In the rows, zero is written as 128.
Each row has a class, written after it, and each block has its own classes.
[110  69 124 183 154 107 152 113 144 118 113 113  86 146 145 123 134  93
  71 104 157 126 130 132 170 138 130 121 107 105  99 102]
Sarul
[141 157 124 153 182 129 127  97 133 134 142 116 143 129 148  99 151 156
  95 113 133 110 176  95 134 113 121 143 121  56 114 136]
pato
[183 104  74 142 156 140  84 147 113 142  67 121 149  78 106 150 122 150
 138 185  75 125  60 145 111 101 104 124 168 155 155 113]
gad
[151  68  95 150 178  99 181 110 144 134 136 107 172 150 142 106 144 141
 127 148 145 138 126 120 154 129 118 141 164  93 132  86]
mar
[200 140  69 116 105 121 156 178 126 140  84 131 121 150 147 105  86 180
 148 171 109  81  93 129 187 118 133 144 113 127  94 111]
rofe
[156 117 110 155 115 124 113 129 119  97  87  99 119 109 132 152 172 142
 123 139 117 146 102 169 155 108 101 144 189 134 117 171]
lafe
[118  88 113 160 147 117 194 165 150 122  54  77  80  96 126 128 131 122
 119 119 145 142 106 167 134 118 126 139 183 108 126 142]
bik
[127 124 124 154 177 124 125  67 141 169 139  73 142 132 133 123 185 180
 125  53 135 127 174 139 138 152 127 149 193 110 146  91]
lafe
[108 147 107 138 214 105 124 106 121 119 103  66  90 113 137 150 163 142
 151  70  83 153 135 189 132 135 110  88 128  87 169  88]
pato
[186 107  76 108 120 117 160 153 130  32  62 173 132  98 123 130 125  84
 158 197 101 127  95 149 169 107 147  85 148 144 134 160]
mar
[149 144 104 164 123 123 121 163 113 103 141 150  93  93 129 145 136 130
 163 143 127 114  77 127 160 120 120 117 156 153 112 112]
bik
[147 137  83 156 140 131 104 154 122 125  81 117  69  58 126 135 102 120
 118 126  83 105  97 142 137 135 115 127 151 126 127 131]
buke
[154  55  91 155 129 112 125 157 151 132 112  79 122 148 151 130 141 106
 110 129 165 122 124 136 109 121  86 168 190 124 120 135]
Fupe
[162 123 117 139 169 110 152 150 121  99  50  93 128  59 147 155 138 181
 177 154  66 147  67 211 163 108 133 123 168 110 127 169]
lafe
[147  91 127 116 191 107 133  67 117 160 118  51 140 150 149 135 165 159
 172  99 132 178 150 132  95 150 113 119 163 130 189  90]
Mabo
[137  92 126 111 158 116 128 168 124 112  64 121 144 157 110 158 116 193
 133 146 119 133  97 145 169  94 106 124 167 120  97 137]
bik
[193 114  56  86 134 149 124 169 119  72  60 130  70 114 132 142 103 153
 139 151  95  96 111 140 146 130 123 106 157 162 113 170]
pato
[143 114 117 167 135 150 135 132 113 124 162  68 102 140 120 121 166 155
 105 126 126 119 146 108 155 117 100 147 186 127 173 102]
lafe
[120 127 136 112 151 131 118 158  91  94  78 144  50 123 144 141 100 135
 168 123  38 111  91 150 141 119 140 108 101 120 121 134]
rofe
[117  81 149 170 163 110 141  96 140 175 117  72 165 103 162 122 204 163
 172 129  81 166 136 170 101 131 147 111 129 138 163 112]
Mabo
[138 131 113 142 117 102 134 165 132 155  61  91 124  55 143 141 119 154
 182 155 116 162 102 157 128 127 138  89 139 133 148 124]
Mabo
[171 178 115 117 131 111  76 190 111  97  90 134 117 113 130 153 144 173
 196 119  90 106 101 134 158 132 142  89 198 139 109 155]
bik
[138  41  89  99 162  97 149 107 130 112  95 152 122 148 123 140  94  92
 121 114 142 152  90 114 164 159 127 134 167 127 108  96]
mar
[121  86 110 165 125  82 155 147 122 103 154  73  49 177 160 133 146  88
 135 104 144 154 120 146 156 173 119 111 157 122 140  91]
mar
[165 159  78 155  75 128 101 136 134 112  91 147 149  63 107 142 174 105
 136 174 120 133 109 125 158 109 115 101 176 179 120 163]
buke
[127 148 113 152 186 107  87 172 137 130  51 125 142  51 126 152 119 176
 189 141  65 115 120 154 143 112 131  67 159  94 125 127]
buke
[157 174  91 150 139 121 131 201 107 108 108 103  55 117 116 124  99 168
  97 139 128  88 100 115 159 109 117 136 160  79 112 115]
gad
[147 165 103 123 150  82 117 173 112 106  92 133  74 158 163 157 116 179
 198 101 109 113  98 142 196 147 133  89 132 113  69 109]
rofe
[150  68 115 156 132 116 164 140 157 141 110  99 177 136 136 114 188 131
  97 149 142 159 138  95 169 133 147 120 155 146 119 143]
Mabo
[144 145 109 138 136 141 151 112 114  74 112 142 109  97 125 145 168 185
 126 157 112 109 115 153 159  88 111 110 138 145  95 155]
Sarul
[147 144  96 107 184  95 118 180 128 101 125 121  82 125 158 147  91 177
 180  85 135  82 118 155 132 139 118 124 161  91  95 109]
Fupe
[178 110  62  85 100  86 103 200 130 148  54 128 156 125 128 148  78 165
 126 145 171 142  73 138 162 136 108 128 163 120  69 134]
Mabo
[158 115  82 104  92  99 115 164 119 115  51 145 127 102 135 139 151 208
 182 147 125 105  95 170 136  82 116 137 193 114  64 148]
Mabo
[161  88 120 137 181 109 111 119 140 129 124 106 154 182 161 123 139 172
 123 119 140 129 167 114 140 146 130 114 113 116 115 110]
Mabo
[155  99  94 125 104 133 154 109 123 132 128 128 109 145 116 104  59 103
  73 161 147 122 127 101 148 133 111 155  99 126 156  80]
mar
[129  60  91 150 146 105 144 142 114 107  99 108 105 105 130 154 138 107
 106 146  96 168  55 147 157 130  88 146 184 125 115 132]
mar
[157 103 107 135 122 116 156 131 127 135 121 135 120 148 141 123 139 141
  93 144 167 129  90 139 115 126 129 174 156 129  66 167]
gad
[130  97 137 118 145 102 113 129  96  79  99 130  89 159 141 166 136 145
 150 132 106 137  90 163 166 116 117  92 127 133  97 134]
Sarul
[148 116  89 109 116 132 143  94 124  74 108 201 115 122 105 125 146 116
 104 123 119  84 111 134 196 110 155 111 113 158  87 111]
Sarul
[148  35  80 121 105 126 140 133 122 132 117 125  85 178 135 133 121 161
 122 134 202  97 116 107 132 125  91 151 200 155  69 109]
Sarul
[146 128 108 146 125 119 137 130 108 149  51 101 127  72 114 146 115 158
 112 188  94 153  45 193 111  73  97 161 133 109 130 138]
gad
[ 97 136 146 116 105  92  48 173  93 100 103 149  69 148 120 180 106 131
 154 112  76 134  95 148 178 132 123  74 118 138  93 127]
buke
[151 132 121 153 161 138 156  94 122 144 148  97  87 142 146 107 157 178
 134 122 128 101 147 136  89 131 141 150 147 131 136 113]
gad
[116 128 123  95 182 110 122 143 135 113  68 161 132  89 112 159 140 149
 196  79 127 132 112 136 134 139 159  86 212 136 102 138]
bik
[147 114 135 171 162  85 114  85 126 145 140 114 148 145 147 136 153 118
 148 133 109 152 114 110 192 140 130 115 117 125 126  93]
buke
[159  85  75 160 161 110  78 176 127 113  83 115 132 130 131 161 143 168
 139 162  83 120  93 127 198 104  91  90 152 125 107 100]
pato
[194 137 108 107 186 122  75 184  96  93 115 122 165 132 151 146 101 158
 211 204  83 128 108 121 128 105 110  59 120 110 166 134]
pato
[158 145 121 164 144 132 155 176 136 148 122  61 124 114 164  80 120 175
 103 154 138 109 167 130  92 115 124 146 114  61 148 143]
Mabo
[191 150  65 103 147 137 150 129 120  95 100 145 120  96 108 136  62 121
 114 177 136 123  99 117 173 126 111 116 103 152 140 118]
buke
[ 98  83 123 149 135 115 176 139 107 123  96 107 107  83 120 151 133 132
 131 167 122 159  56 178 143  84  96 120 135 119 125 117]
Sarul
[142 100 131 148 220 122  90 152 132 146 113  82 113 142 165 134  87 158
 103 106 106 124 146 127  99 172 110 129 130  87 111 159]
buke
[146 102  89 120 126 127 123 145 108  90  88 117  92 102 116 156 131 116
 115 113 143 145  81 153 147 123  95 152 211 126 111 159]
lafe
[123 141 118 104 141 129 119 135 128  89  57 121 125 103 119 143 130 167
 151 136  62 128 150 196 107 118 134  78 137 126 155 147]
mar
[174 141  78 118  93 135 111 187 134 113 104  92 163 139 121 151 128 162
 101 156 207 145 132 151 119 123  74 132 204 136 106 187]
lafe
[155 150  92 145  88 110 148 120 152 140 135 138 142  92 137 110 122 100
 126 140 202 110 129 119 125 106 112 168 146 114 110 121]
Fupe
[168 135 106 124 194 136 118 112 118 112  86 104 114  97 146 130 118 143
 122 131  46 129 114 158 139 132 133 115  91 114 153 144]
pato
[138  91 104 149 208 141 137 147 113 110  79  95  96  89 123 156 131 195
 171 141 101 119  94 156 106  89  78 135 203 116 139 117]
bik
[156  81 103 143 182 106 105 176 144 169 133  77 158 144 149 119 109 141
 105 107 146 111 119  97 123 135  93 176 190  72 122 111]
Fupe
[169 112 104 155 173 102 132 150 159 156 124  59 156 147 172 116 121 170
 151 132 190 109 167 125  88 120  88 158 179  76 129 122]
Fupe
[129 101 102 121 162 121 120 159 105 105  80 112  99  70 151 166 165 199
 212 140  92 142  90 189  79 108 102 104 191 141 111 156]
Mabo
[132 131  88 142 131 109 132 170 124 155  89 104 110  45 122 160 113 161
 164 113 151 148  70 143 158 141 110 129 226 125 112 121]
lafe
[150 157 108 138 161 142 107 170 135 124  83 116 113  65 144 138  98 177
 151 150  89 106 139 156  96 140 129  94 134 133 120 175]
buke
[159  57 122 132 171  78 102 183 105 106 113 108 128 173 146 148 114 137
 177 155  72 141  79  94 204 145 129  90 179 108 134  93]
mar

A new block, with new classes.
[124 146 157 130 145 133 129 140 123 142 136 104 145 125 105 128 134 126
 121 135 135 127 141 142 133 132 144 149 143 168 111 153]
Vupu
[131 150 142 119 115 110 126 143 143 115 146 126 142 130 164 129 129 132
 114 134 142 135 137 116 132 119 125 133 123 135 129 139]
Gope
[152 126 145 133  97 120 149 144 154 145 126 108 173 110 162 112 122 126
 110 107  79 139 154 115 132 160 168 114 107 124 126 131]
razup
[130 157  85 107 130 132 143 113 149 150 122 141  97 131 163 134 128 132
 106 115 133 131 125 160 123  93 114 112 132 128 121 107]
Misa
[159 145 144 128 134 104 122 125 132 154 103 109 159 141 122 138 108  95
 115 115  90 121 120 133 156 110 134 152 133 137 137 106]
Gope
[145 150 140 139 148 110 151 125 181 127  73  88 116  97  69 163 158 149
 137  37  83 135 124 110 124  91 122 140 104 132 149  81]
sumus
[122 132 150 123 117 125 127 145 136 124 162 131 145 126 143 142 141 131
 120 137 152 133 131 127 118 115 128 132 120 141 126 148]
sumus
[126 112 115  98 131 144 139 161 136 108 143 117  80 127 162  94 143 164
 134 112 183 127 122 121 105 143 118  99 145 117 118 123]
razup
[122 116  87 150 151 125 134 132 155 106 131 120 108 124  72 145 131 149
 137 113  88 111 120 185  95 141 140 167 142 114 135 125]
sumus
[117 140 105 119 131 132 158 154 162 123 114 121 107 148 127 123 129 141
 140 107 125 126 138 129 126 146 118 116 117 112 125 111]
razup
[149 133 127 106 119 109 130 110 115 133  87  89  98 148 161 105 121 122
 134  94 135  88 157  98 145 153  96 150 142 110  90 127]
Gope
[123 132 148 130 133 119 121 145 126 121 139 165 184 140  85 143 134 127
 155 108 161 146 145 139 127 112  99 122  63 123 150  89]
ler
[ 90  99 115 123 118 121 113 159  97 115 138 109 130 168 153 100 155 154
 169 120 214  80 133 124 110 118  67 122  94  95  73 142]
ler
[112 150 138 116 116 144 143 118 120 159 102 118 173 150 114 157 141 106
 140  78 126 133 112 150 131  93 137 113  89 124 127  98]
Misa
[127 127 141 123 133 116 121 144 128 129 154 125 161 120 148 147 134 143
 120 146 151 145 131 120 124 129 119 128 117 145 122 138]
ler
[105 114 152 127 152 146 123 107 106 105 142 108 149 130 132 137 127 148
 133 137 168 126 139 125 136 115 112 144 120 130 114 152]
fenet
[105 125 150 128 171 156 136 139 124 142 109 132 139 152  46 161 100 103
 148 115 104 151  83 137 137  90 159 124 123 136 144  96]
San
[ 98 112 118 106 137 108 126 135 119 122 131 101 131 151 147 132 176 161
 147 120 171 113  75 151 118 127 116 131 102  99 139 126]
fenet
[170 119 159 113  97 160 101 142 112 101 161 165 154 104 135 104 188 153
 133  85 155 142 178 132 100 126 102  96 133 152 120 164]
Vupu
[146 120 128 140 108 119  80 128 106  95 191 124 128  82 207 103 145 126
 107 203 180 138 134 117 131  90 126 128 190 168 143 144]
San
[138 145 148 103 166 130 132 142 126 141 144  93 110 111 165 121 168 168
 113 120 184 120 174 101 151 165 133 143 141 141 121 160]
Sevun
[130 137 169 122 141 112 128 125 122 147 140 116 130 119 146 120 128 122
 117 145 155 137 157 111 156 175 144 144 138 136 129 166]
Tinuf
[102 124 131 123 150 127 169 159 134 153 108  94 108 141  87 137 133 122
 143  94 173 110 134 128 149 168  98 142 108 122 133  70]
suz
[127 140 136 128 120 122 130 146 131 123 154 124 155 123 142 133 144 148
 118 133 145 148 135 119 138 127 142 103 113 139 132 148]
das
[110 142 151 121 141 123 119  97 149 107 129 107 160 116 152 130 120 127
 123 130 139 112 137 115 148  89 126 166 132 126 112 134]
Gope
[147 119 128 109 131 113 130 115 140 138  85 107 113 120 146 128 165 141
 131  90 125 112 111 115 125 134 137 128 132 100 129 120]
Sevun
[116 140 117 121 143 122 166 115 151 140 126 122 118 126 126 131 131 142
 112 108 169 124 135 130 142 107 110 100  96 124 129  83]
das
[115 138 149 114 133 120 130 157 146 127 149 118 148 123 140 139 134 146
 122 131 147 148 148 126 138 129 121 129 122 141 134 145]
suz
[133  98  75 131 118 113 139 153 137 114 120 110  45 131 153 100 122 168
 119 109 144 108 144 157  88 131  72 124 154 115  77 128]
suz
[117 120 140 137 104 105 113 152 130 125  91  83 132 131 134 142 136 114
 165 103 151 119 101 118 128 133 118 110 142 131 122 123]
Tinuf
[ 99 124 129 153 149 150 103 131 131 123 123 113 157 162 122 128  86 108
 155 138 107 136 149 149 145 128 186 125 137 119 102 202]
sumus
[173 149 107 111 132  84 131 126 142 145 121 129  95  63 199 145  89 149
  89 114  71 135 145  83 143 110 123 160 140 170 110 111]
zavi
[128 162 144 116 128 143 147 139 114 166 130 117 140 141 122 136 132 121
 117 106 150 126 152 140 141 130 116 136 110 143 113 116]
Misa
[ 78 160  57 153 133 123 158 133 158 126 137 187 140 143  91 172  57 111
 117 164  79 126  97 167 107  30 148 125  89 118 154  94]
Misa
[170 120 100 163 125 122 126 112 160 107  64  67 103  83 124 124 160 139
 144  53  82 147 180 128 142 180 122 127 168 128 139 110]
suz
[128 152 127 134 148 125 125 139 118 161 101 124 162 142 121 154 120 101
 152 100  92 103 157 116 185 124 100 173 102 143 107 113]
zavi
[111 136 156 148 138 132 142 166 167 123 166 122 134 125 115 137 102 142
 103 154 124 135 136 148 109 117 143 144 124 142 103 167]
sumus
[115 128 129 127 147 131 145 145 144 141 128 102 122 143 118 146 143 139
 117 128 132 131 131 147 136 126 103 133 139 134 122 135]
suz
[121 143 134 136 124 122 131 154 135 120 157 126 156 122 133 136 140 147
 119 136 144 146 135 120 140 124 140 110 111 142 132 144]
das
[108 109 111 107 133 138 114 109 108 142 109 111 139 153 166 111 154 140
 148  87 162 108 109 118 148  87 123  97 109 102  84 137]
das
[136 114  60 188  83  84  95 180 159 101  99 123 137 103 126  67 105 128
 169 107  59  99 143 179  97 179 188 141 125 103 118 139]
Vupu
[125 139  84 119 150 103 159 131 156 141  85 102 101 139  96 168 110 143
 132  90  74 146 132 151 127 152 137 126 129 126 149 104]
suz
[109 115 137 111 152 125 140 119 125 144 135 108 121 137 139 126 101 128
 112 144 156 140 130 151 136 137 144 131 139 129 123 132]
suz
[164 123 120 114 160 117 123  95 140 127 115 131 129 104 111 167 133 143
 108 127  81 141 114 122 124 120 107 152 159 139 141 117]
ler
[129 123 111 111 145 137 145 118 134 137 135 124  87 145 137 133 139 147
 115 108 143 114 143 144 114 119 105 129 134 124 101 144]
sumus
[ 70  97  92 136 191 166 180  71 152  84 157 149 115  93  88 190 132 159
 109 145 153 131 100 124  96  71 109 137 119 120 139  87]
ler
[143 117 112 164 142 109 140 141 134 127 140 129 126 113 120 134 133 128
 107 155 112 149 103 146 134 154 153 134 123 127 179 112]
fenet
[132 124 146 140 149 111 113 140 126 132 125 115 130 138 119 129 108 136
 119 154 126 139 119 136 122 113 112 151 137 137  94 148]
ler
[118 154 128 168 121 116 140 174 163 142 113  97 134 149  97 157  85  78
 130 182  79 162 103 156 143 180 177 125 161 157 149 123]
San
[123 120 117 134 129 112 134 122 110 145 126 106 128 134 142 141 165 130
 133 101 161 127 134 144 130 123 116 117 119 138 128 120]
Tinuf
[142 129 111 137 131 115 137 147 111 140 111 114 115 143 115 148 146 126
 130 122 129 121 132 135 124 154 130 141 133 133 134 117]
Sevun
[133 124 129 140 129 130 124 139  97 126 141 134 101 144 115 133 127 118
 131 133 155 122 148 116 125 128 107 151 136 143 111 136]
sumus
[132 109 137 143 114 132 106 118  83 140  97  81 173 147 146  94 149  92
 166 107 138  98 140 104 166 135 137 146 130 113 115 119]
razup
[148 155 133 138 134 115 110 125 161 109 135 111 154  84 183 108 128 138
 121  98 140 144 188 113 158 122 146 138 123 146 132 122]
Gope
[149 127 106 150 172 110 107 126 163 114 101 101  95 106 130 122 144 165
 118 120  90 151  92 154 132 104 139 137 156 123 148 138]
fenet
[127 131 146 125 116 106 120 136 130 132 143 135 142 118 154 139 151 131
 124 129 152 143 129 121 129 117 122 119 122 140 135 145]
Tinuf
[137  83  74 133 114 148 157  73  93 101 153 143 117  79 186 170 143 110
 103 151 125 115 109  96 122 112 127 104 164 134 168 100]
zavi
[110 136 147 124 171 119 137 159 149 127 148 117 122 131 118 133 107 161
 114 153 146 137 108 143 131 121 130 142 115 131 134 143]
fenet
[127 120 155 150 169 133 150 151 140 118 133 128 134 123  46 161 165 146
 118 127 108 164  68 152 118 142 147 147 113 125 187 112]
fenet
[118 133 104 100 170 130 168  97 129 158 119 165 119 136 109 172 160 131
 126  82 166 146 131 121 140 120  81 132  69 130 139  43]
ler
[138 154 158 126 130 115 129 142 163 127 109 147 114 138 114 125  74 118
 118 147 107 154 169 111 151 129 103 133 139 130 123 151]
suz
[ 90 131 119 109 133 141 154  98 137 110 109 105 135 142 127 152 109 117
 151 120 157 113 131 123 130 113 106 139 127 127 115  81]
razup
[133 125 136 151 137 136 140 159 133 124 139 112 119 113 131 129 144 134
 121 136 120 109 129 128 137 135 106 148 140 136 115 141]
zavi
[115 155 112 109 134 140 128 132 144 147  68 141 158 157  90 155 129  92
 185  60 128 132 128 131 154 110 132  86  98 136 154  78]
Vupu
[130 111 119 132 119 108 127 157 123 133 139 104 107 125 164 104 134 142
 116 140 142 118 139 117 132 139 119 129 143 121 116 152]
suz
[127 188 180  90 121 161 143 167 136 129 131 145 130 118 113 151 204 136
 147  72 200 155 143  58 156 128  85 101  98 140 167 103]
Misa
[160 133 131 205 101 110 133 204 142  93 165 114 135  90  92 103 158 149
 112 147 125 155 152 133 120 183 152 111 130 145 167 139]
das
[146 159 138 100 126 101 152 176 139 169 126 116 113 171 115 116 136 145
 119 111 155 123 144 149 143 172 100 104 101 127 121 121]
das
[111 129 149  84 135 134 156  89 119 108 170 108  99  96 170 146 155 174
 104 111 212 105 169  82 110  89  78 142 121 147 101 127]
sumus
[121 136 141 123 124 127 127 154 140 121 164 134 136 127 141 144 145 138
 123 134 151 138 133 128 120 124 131 128 123 143 133 151]
sumus
[132 140 109 130 118 117 133 121 142 133 114 118 128 126 137 128 128 119
 124 128 125 120 132 150 120 112 131 115 143 150 124 124]
Vupu
[116  93 132 151 129 138 127 131 144 115 140 135 157 107 128 121 100 129
 134 113 137 144 131 169 107 119 174  83 118 117 136 137]
Tinuf
[118 137 123 107 153 131 142 151 136 138 144 127 135 146 107 145 109 156
 119 126 126 135 121 141 131 121 142 104 119 132 121 144]
das
[119 107 132  82 183 176 118 109 100 129 156 142 117 140 154 132 155 167
 131 100 217 120 140 133 143  82  65 116 118 133 106 123]
fenet
[105 147 145 123 117 136 153 204 172 106 139 149 174 133  70 132 145 140
 172  83 151 125 140 125 124 147 113 118  61 111 169  69]
razup
